In the rows, zero is written as 128.
Each row has a class, written after it.
[140 162 109 143 147 132 110 127  98 143 123 109 130 131 114 119 134 139
 113 134 113 114 132 129 154 143 123 134 118 152 133 133 126 125 153 131
 125 135 132  97 111 128 116  95 140  80 131]  z404
[ 87 144 120 109 121 144 154 151 150 123 120 117 128  78 105 117 126 113
 109 153 125  98 126 113  98 129 124 120 128 107 114 133 119 123 153 115
 154 133 107 133 142 115 137 141 148 116 155]  z160
[125 134 128 143 119 135 134 141 110  99 133 123 154 103 100 149 139 133
 139 114 116 131 125 112 131 129 102 110 127 100 134 123 124 169 118 114
 155 149 116 145 132 130 142 132 137 138 140]  z371
[136 142 154 141 132 115 131 121 134 126 132 113 139 120  82 111 132 124
 124 128 113  94 130 120 125 164 122 147  96 109 128 149 145 133 104 111
 143 141  95 107 124 130 138 103 157  81 145]  z574
[118 131  92 162 132 127 123 131 138 141 116  67 114 115 124 132 125 126
 152 132 137 136 137  84 122 100 134 115 145 118 125  99 117 145 146 157
 122 103 125 149 111 126 152 138  90 177 145]  z292
[148 166 123 165 144 107 123 126 102 152 120  90 116 127 121 111 132 118
 121 119 121 139 134 123 125 146 100 138 109 133 131 117 129 140 120 131
 126 133  92 102 118 131 146 132 125  76 142]  z143
[109 145 124 118  95 125 110 116 127 123 133 140 118 118 116 155 128 126
 134 158 125 115  99  86  88 133 106  86  76 126  94 117 129 162 161 158
 150 114 129 161 105 105 101 145 148 151 121]  z292
[117 168 139 122 129 125 120 142 116 123 136 139 148 131 111 133 132 145
 129 143 125 120  98 122  84 127 128 101 124 118 122 112 120 163 116 141
 130 133 131 138 113 129 136 144 142 153 137]  z732
[120 154 128 150 119 124 121 120 113 161 121 117 121 118  99 130 148 121
 110 129 139 120 133 136 130 136 115 130 124 139 134 118 138 136 107 117
 135 136 109  97 125 119 130 108 171  86 117]  z415
[107 122 139 130 111 121 132 150 115 116 125  98 157 128 142 136 108 144
 113 126 159 155 130 100  86 102 142 118 106 121 133 131 126 133 124 173
 171 163  86 140 124 116 132 152 152 190 143]  z415
[120 110 183 143  96 150 105 174 120 115 118  61 130  89  79  74 141  72
  59 134 106  88 136 122 136 187 105 131 118 143 137 104 212 139 142 140
 145 147 138 119 130 121 153  99 158  63 108]  z883
[125 159 153 158 121 121 114 123 130 150 133 127 147 128  84 127 145 135
 123 125 126  99 155 145 119 153 113 135 106 135 131 125 146 129 118 108
 128 120 117 113 123 132 152 117 159  80 127]  z883
[126 113  83 130 116 130  92 172 116 124 140  76 136 113 116 141 181 138
  94 152 146 145  88 112 132  89 159  83 126 128 130  99 110 137 139 158
 170 106 145 153 115 138 101 108 172 169 137]  z292
[101 135 136 116 107 135 126 152 119  89 152 112 145 112 112 143 154 138
 104 144 136 141 124 130 131 135 124 116 152 112 143 110 134 152  96 132
 146 136 129 149 120 135 138 125 137 148 143]  z415
[130 112 149 140 126 124 119 127 122 148 127 102 109 111  84 107 128 144
 110 132 113 111 131 109 123 153 118 154 126 151 138 146 142 126 120 117
 145 141  92  92 128 126 127 103 159  76 140]  z574
[143 167 120 148 130 134 130 152 113  95 117 123 147 115  99 127 141 114
 136 154 125 123 132 135 132 146 123 131 115 144 142 130 130 135  94 127
 144 128 120 151  99 128 134 122 146  96 126]  z143
[123 156 138 140 146 121 112 111 112 156 133 127 107 122 121 143 137 149
 114 117 123 128 135  99 101 138 107 139 145 127 126 112 136 136 127 127
 123 130  91 112 143 123 127 117 132  80 125]  z415
[117 150 150 159 124 145 135 140  99 141 112 115 146 110 110 159 145 163
 130 123 114 120 131 103 133 129 117 104 124 106 135 132 135 161 175 150
 172 146 111  91 139 114 139 118 154 115 171]  z371
[129 149 123 151 133 120 113 125 113 165 109 126 121 121  88 125 143 132
  95 129 120 121 119 127 120 152 119 134 118 151 122 135 132 149 111 125
 120 135 103 113 124 132 124 111 162  98 140]  z732
[165 154 129 163 100 112 112 105  90 125 115 111  82 128 115 127 120 129
 129 115 103 103 186  88 186 177 114 122  95 105 120 150 124 116 161 144
 111 120 118 109 124 122 144 102 141  68 116]  z404
[115 157  87 132 102 123 114 136 104 110 143 127 147 113 111 135 139 142
 146 138 140 138 129  95 106 129 121 103  98 130 122 114 106 147 165 122
 171 136 100 134 125 125 141 142 157 175 143]  z292
[119 130 140 140 132 102 124  94 135 139 124 123 116 120 119 115 127 122
 103 129 119 101 148 105  89 159 116 144 141 143 115 142 142 124 154 156
 129 117  91  70 125 105 147 139 166  66 151]  z143
[ 74 173 173 128 156 137 146 190 119 105 132 146 169 100  90 228 167 143
 135 138 128 101 124 127 125 140 139  93 140 121 182 124 159 162  25 148
 120 172 109 176 120 106 139 107 178 131 187]  z371
[157 164 124 138 148 122 106 177  91 159 187 101 174 158 142 163 160 128
  89 133 131  84 110 130  88 184 126 139 171 205 127 139  73 138  99 110
 100 145  55 143 145 150 102 130 137  33  70]  z951
[123 167 106 135 132 148 132 199 102 103 140 129 172 125 101 122 164 120
 113 123 155 101 122 128 123 154 121 101 122 122 126 130 115 156 129 125
 153 153  94 160 132 137 139 115 151 143 110]  z160
[118 162 108 113 133 125 135 186 116 124 139 127 149 127 109 132 129 128
 124 141 122 141  85 113 101 130 123 117 142 118 128 127 111 147 140 139
 134 107 101 137 110 141 137 122 142 177 147]  z947
[168 217  97  87  98 150 196  90 117  45  96 129 130 131  78 151 199 130
 105 190 110  95  56 143  88 113 143 138 159 125 135 131  35 194  87  54
  65  62 128 192  84 162 120 128  78  60 113]  z883
[138 158 151 152 141 119 127 138 117 165 117 134 150 121 126 129 132 126
 116 124 127 123 129 124 145 145  92 124 118 129 139 143 155 143 116 104
 121 178  80  88 141 119 110 116 161  84 149]  z878
[119 183  86 135 130 146 114 155 116 120 126 109 150 104 115 134 131 118
 133 144 111 119 110 117 119 136 132 104 116 125 132 121 103 142 160 129
 164 120 111 156 122 125 114 123 138 129 138]  z292
[116 167 123 127 118 155 140 161 109 120 133 118 159 108 123 142 125 148
 124 155 130 122 112 131 127 129 121  89 115 144 133 151 111 135 140  98
 145 127  94 151 114 110 101 134 142 101 135]  z878
[133 145 169 130 175 135 104 209  76 110 132 159 178 147 149 140 143 107
  94 140 126 109 104 136 114 172 116 130 160 146 150 158 166 150  90 172
 137 178  97 152 132 151 113  96 153 122 126]  z143
[123 171 114 154 110 132 135 124 102 132 138 134 132 112  94  96 151 142
  96 122 117 121 153 124 139 161  90 139 104 149 122 123 127 150 150 104
 138 143  82  94 130 122 106  98 148  83 120]  z160
[124 129 138 137 125 126  95 189  84 128 119  99 104 133 121 145 151 109
 119 132 150 139 128 101 129 154 108 120 150 115 140 132 132 152 117 165
 141 164  95 124 131 139 149  98 167 139 132]  z143
[126 186  97 154 131 111 136 157 130 117 123  67 130 141  99 114 150 120
  72 137 123 126  81 128 163 149 134 117 128 131 103 153 144 134 134 150
 164 150  89 106  98 146 113 105 159  98 135]  z160
[138 137 112 147 124 134 121 123 112 156 125  99 116 122 103 138 135 132
 138 128  99 128 137 124 150 150 130 129 137 148 141 125 136 135 155 143
 126 128 101 109 124 120 145 105 155 103 148]  z292
[113 149 121 117 157 134 128 114 137 197 117 118 138 118  87 121 119 145
 117 133 114 129 132 138 113 128 103 169 128 128 116 132 132 137 151 159
 162 147 100  90 124 135 150 132 141 118 199]  z160
[135 124 118 167 102 161 141 143 136 142 151 106 120 105  89 113 125 143
 172 140 126 106 131  74  65 138  95 153 102 148 136 128 144 122 156  53
 183 175  84 101 134 111 176 118 139 104  90]  z574
[113 148 106 103 126 139 116 152 122  81 161 113 152 125 121 106 145 134
  98 154 151 138  98 129  95 119 153 118 117 137 122 104  94 154 147 163
 164 160 131 141 102 150 147 123 127 193 159]  z732
[116 135 136 129 105 138 144 175 116 125 145 116 153 117  97 122 156 126
 108 145 132 117 122 126 141 161 112 109 130 105 117 141 133 155 119 129
 140 155 110 144 104 122 153 110 147 130 131]  z160
[126 151 111 109 168 112 153 132  81 218 116 152 142 132 125 165 113  97
 112 137 134 101  93 145 139 179 124 136 147 146 113 167 100 102  99 155
 154 130 133 108 123 159 117 104 173  97 170]  z951
[118 155 113 140 139 119 116 140 131 198 149 120 118 134 140 122 161 118
  90 117 168 106 103 136 107 148 140 115 121 135 143 113 150 140 117 102
 148 102 102 110 151 114 135 148 129  86 130]  z883
[124 128 121 129  98 141 116 121  95 109 121 188 161 127  91 129 146 141
 103 126 104 131 114  93  78 118 145 107  86 116 123 129  94 177 120 170
 150 133 131 136 120 160 109 105 166 141 141]  z732
[117 151 111 120 143 128 127 164 103  84 120  87 153 122 127 117 111 132
 115 136 128 131 104 121 130 123 137 110 126 114 138 143 118 128 126 138
 142 155 129 150  97 132 132 127 127 153 146]  z404
[122 155 140 143 125 121 142 136 105 188 122 127 130 138  97 147 136 140
 124 124 126 112 111 144 142 153 124 145 120 156 127 136 130 138 121 145
 114 120 108 120 116 130 133 106 165  96 140]  z951
[147 155 132 140 124 148 125 138 105 110 119 167 161 120 104 147 149 156
 120 139 116 136 128 138 143 149 120 116 113 124 146 143 114 158 102 111
 138 157 122 152 126 132 113 116 149 117 144]  z732
[118 138 141 133 134 125  90 187 129  87 156 101 181 117 104 106 142 129
  83 128 159 117 145 141 145 167 118 123 128 165 132 117 154 132 145 149
 173 155 123 143 119 132 133 133 154 146 136]  z883
[122 162 152 126 127 145 141 162 120  83 125 126 137 118  67 105 144 155
 132 140 127 102  96 111 111 184 111 133 115  99 139 143 159 156 131 116
 179 152 117 145  96 124 165 107 138 142 149]  z574
[165 142 116 153 141 126 129 123 110 142 116 109 150 123 101 128 152 122
 112 129 111 133 129 124 118 144 108 154 114 145 135 130 135 145 126 126
 144 137  90 102 129 136 143 124 154  64 153]  z143
[117 111 176 139  95 148 131 129 114 112 122 144 119 109 107 163 150 152
 141 141 111 136 132  96 143 130 119 120  99 107 132 127 163 173 133 136
 146 158 121 138 135 119 141 110 137 125 151]  z371
[127 169 131 138 155 108 114 104 133 180 139 115 175 131 115  86 116  73
 108  79 146  89 123 133 110 134 110 109  85  77 116 119 174 157 100 156
 129 123  99 107 115 115 169 148 138 113 156]  z878
[149 114 150 138  95 102 174 118 104  74 138 101 111 101 177 151 142 128
  67 168 122 115 184  38 113 175 110 140 131 145 130 110 163 100  97 103
 132  89 130 153 177 161 118 183  56 132 139]  z883
[124 160 132 152 137 125 123 126 121 164 104 131 104 124  94 129 131 132
 109 136 111 120 113 117 113 147 132 138 124 149 128 135 127 151 114 144
 110 141 103 118 115 135 132 108 144  99 146]  z732
[122 137 136 153 151 119 111 168 118 215 127 120 139  96 114 118 137 129
 113 123 162 113 127 149 142 141 110 106 123 125 135 131 136 115 128  89
 149 123 123 119 137 100 138 131 165  86 139]  z883
[134 152 123 154 126 128 122 124 111 136 126  90 123 143 110 131 118 144
 122 128 106 115 134 132 145 140 130 133 117 146 144 138 146 132 132 149
 120 126 114 110 103 118 128 109 140  99 135]  z404
[137 143 118 153 120 131 141 118 113 158 118 125 139 116  86  95 142 116
  96 133 121 111 142 147 140 160 104 145 103 138 118 141 129 136 116 119
 147 142 101 103 118 135 118  99 156  82 131]  z160
[133 115 137 155 113 134 119 122 143 132 140  77 132 132  66 106 138 143
 114 120 111 111 107 135 128 129 136 137 118 131 140 145 158 142 102 120
 151 119 102 107 102 123 138 102 165  78 125]  z574
[126 137 148 147 126 127 114 135 100 164 131 110 131 113  75 124 153 143
 103 132 140 121 143 165 158 147 114 133 132 172 151 121 155 128 109 108
 129 125 113  97 118 115 125  89 184  73 139]  z883
[ 90  80 124 146 123 153 167 144 108 157 113 132 118  78 124 130  87 124
 152 108  97 106 137  87  71  98 138 110 148 113 135 144 128 109 150 114
 149  93 115 142 158 120 167 139 136 138 127]  z371
[123 221  95  95 129 127 132 107  85  58 167  88 182 150 160 120 141 150
 112 156 148 100 149 118  94 149 125 134 108 138 129 116 123 108 132 105
 141 123 130 118  96 111 138 147  97 158 113]  z404
[110 168 108 117 142 140 120 209 107 112 146 133 160 107 110 110 149 127
 106 147 132 149  80 101  92 159 119 109 116 113 132 111 122 145 123 115
 161 131 115 158 105 140 132 112 121 159 137]  z947
[124 153 123 143 130 121 115 131  97 136 113  99 124 127  99 125 135 126
 105 134 134 110 142 136 163 154 119 131 109 151 142 135 147 129 123 145
 126 145 125  97 105 117 123  95 168 108 144]  z404
[ 69 164 167 144 122 136 149 162 140 109 134  92 109  90  76 166 121 145
 135 169 128 112 135 167 141 153 132 100 135 124 156 117 138 119  91 120
 129 105 128 165 103 119 126 101 147 111 180]  z883
[107 171 102 123 140 136 145 130 109  68  99 121 195 112 110 173 126 114
 132 158 121 140 152  91 140 127 152 135 104 147 116 158 118 128 110 161
 152 129 110 137 105 136 115 116 149 110 172]  z143
[120 156 117 147 147 116 112 114  94 165 128 118 140 106 116 148 146 135
 106 124 119 119 133 120 133 127 109 109 128 150 137 120 130 137 127 118
 116 132  91  94 141 116 110 116 169  84 159]  z292
[105 146 146 118 110 124 130 160 124 134 144 118 158 122  98 143 145 144
 125 147 138 115  80 117  98 133 117 123 123 132 104 126 117 147 142 124
 140 154 119 140 108 127 142 127 167 123 129]  z951
[ 35 141 101 102 124 106 151 167 139 121 103 177 144  59  90 117  82 119
 143 102 116 141 108 115 142 123  96  86 171  81 117 155 115 117 155  76
 152 116 156 123 127 113 143 145 190 164 167]  z883
[ 79 139 151 140  74 165  96 143 173  82 121 171 154 105  44 130 138 134
 181 159 108  94 148  85  44 132 133 140 114 112 121 114 145 143 151 105
 176 139 145 138 124 139 161 104 176 121  93]  z883
[123 157 152 121 129 126 149 135 104  80 140 125 157  99 133 132 134 134
 123 123 118 120 122 105 130 162 108 103 120 106 127 124 133 166 132 112
 140 153 104 140 131  99 126 144 116 114 139]  z371
[ 86 114 174 142  80 134 124 152 146  95 145 117 156 108  72 162 108 153
 146 149  99 142 146 142 131 132 117 114 134 118 139 141 144 152  71 142
 129 128 118 187  86 115 145 138 159 133 132]  z415
[103 156 118 118 117 138 127 161 123 100 141 115 143 102  80 126 137 147
 135 135 128 110  96  95 107 128 115 110 127 108 128 135 118 153 140 101
 168 123 113 133 114 114 131 123 156 130 133]  z574
[130 138 155 143 114 143 119 130 118 161 151 138 147 113 104 127 126 128
 105 134 113 112 128 152 120 127 115 125 101 162 148 120 148 140 135 127
 152 142 111 106 131 121 122 119 168  62 141]  z883
[163 167 135 201  83  89 118 136 222 172 108 106 111 119  62 171 166 131
 158 100 120 106 144 126 252 132 129 123 131  42 119 133  79 187 174 195
  89 106 127 124 103  80 132  96 197  78 165]  z951
[123 143 126 161 133 131 122 117 114 160 129 122 130 116 112 129 135 135
 120 118 107 120 122 124 120 136 118 131 120 131 133 140 134 140 129 115
 164 150 103  96 129 129 137 117 146  81 137]  z371
[128 148 133 138 107 136 139 125 134 122 137 129 122 115 115 122 132 132
  89 125 109  93 131 102 136 153  93 142 105 162 138 160 127 144 160 122
 131 155  88  96 119  93 101 108 159  72 117]  z574
[111 166 151 132 143 141 148 172 113 124 120 141 174 111  79 133 143 167
 155 129 110 121 103 107 113 145 113 112 117 113 153 120 123 182 116 101
 146 140 121 121 130 131 140 144 125 111 172]  z574
[118 100 130 168  94 165 129  73 140 125 131  79  95  68  41 104 112 130
  98 156  71 107 167 111 103  95 134 166 164 119 147 120 141 122 100 155
 178 119  98  94 123 160 152  91 149  42 188]  z160
[103 130 132  86 134 131 112 129 168 118 132  98 144 120 129 110 120  93
 134 131 149 160 125 128 163 122 107 138 140  78 114 103 121 188 187 160
 110 139 114  84 133 114 139 126 100 177 195]  z947
[115 146 128 128  89 126 122 141 142  81 149 130 122 119  69 122 158 142
 141 131 127 124 123  98 165 156 113 121 118 139 129 129 131 176 128 100
 130 149 119 111  99 112 139 115 152 102 116]  z574
[113 167 114 122 117 140 154 130 125 103 123 125 128 118 110 108 127 118
 130 127 121 127 106  94 102 127 105 112  96  72  98 123 134 151 130 120
 147 138 125 161 109 142 164 142  92 142 126]  z160
[147 187 110 174 131  62 163  94 124 154 185  98 152 138 151  99 110 111
  91 126 122 158  70 141 152 159  71 128  85 110  94 123 183 129  87 109
 173 144 113 102  64 102  90 116 128 137 112]  z415
[125 129 134 173 102 119 130 109 131 140 113 114  90 113 100 119 136 135
  80 117 124 126 110 125 127 134  89 127 127 140 127 133 139 158 145 129
 131 136  85 106 120 110 104 114 163  81 114]  z415
[118 122 126 154 138 122 119  83 127 178 101 113 142 117 108 138 107 116
 133 133  89 127 147 111  98 140  92 152 126 162 123 131 120 144 136 136
 113 156  94  77 132 129 101 111 149  88 151]  z292
[113 155 124 124 114 140 137 155 115 108 128 151 137 108  97 126 136 143
 122 145 123 131 128 117 128 158 102 116 112 121 121 137 120 143 134 120
 170 167 108 135 126 133 115 119 151 125 140]  z160
[108 115 156 137  80 134 143 122  91 150 141 120 140 133  93 137 148 153
 127 127  99 156 144 133 143 165 103 134 131 124 135 127 162 162  94  99
 111 123 115 112 116 129 165 111 136 104 123]  z415
[108 154 147 156 129 143 125 182 140 121 112 131 185 106  99 123 135 118
 116 134 132 109 115 133 106 114 132 121 106 118 145 135 144 138 113 111
 153 151 122 156 125 128 123 111 163 121 124]  z883
[114 150 109 114 127 140 127 158  92 136 136 142 147 121 123 132 156 131
 103 132 169 124 106 124 112 104 129 115 135 115 132 122 128 133 137 149
 172 138 132 134 114 123 152 106 172 179 129]  z415
[106 219 127 157 114 109 134  91 134 116 161 150 150 132 140 105 104 149
 147 128 122  96 137 150 136 114 116  80 132 137 123  97 134 155 151 125
 115  87 152  74 108  88 117 181 125 127 119]  z732
[114 147 162 158 141 141 123 113 131 159 141 100 137 109  93 158 130 140
 124 130 102 115 118 156 116 118  93 128 126 126 150 123 149 161  90 123
 141 167 105 114 113 120 147 126 137  73 168]  z371
[105 123 150 133  97 157 118 159 115 115 133 138 169 125  85 127 152 145
 121 129 138 128 128 152 123 147 123 106 114 131 150 129 142 156 122 107
 156 143 132 134 122 131 147 118 161 117 131]  z883
[119 189  94 148 107 112 155 155  81 165 130 120 152 140 114 109 135 115
 133 117 153 138 110 166 191 159 113  86 100 131 129 165 125 141  87  68
 112 118  94 121  83 114 139 118 155 121 112]  z878
[135 171 107 139 129 120 133 125 131 147 130 140 129 119  87 126 146 128
 117 143 109 128 115 110 107 163  98 143 109 114 112 127 118 141 137 101
 125  90  99 117 114 141 132 107 128 107 143]  z947
[137 152 135 134 146 113 114 146 104 162 134 113 101 122 101 121 133 133
 109 142 131 147 105 137 140 154 105 129 132 132 138 111 146 136 125 136
 140 120  95  86 123 135 113  98 153 122 168]  z947
[119 163 124 162 121 121 114 113 105 148 120 124 143 114  98 129 140 142
 113 133 105 114 139 107 114 159 115 121 105 157 135 130 146 136 132 130
 142 143  96 100 115 116 127 121 166  84 145]  z292
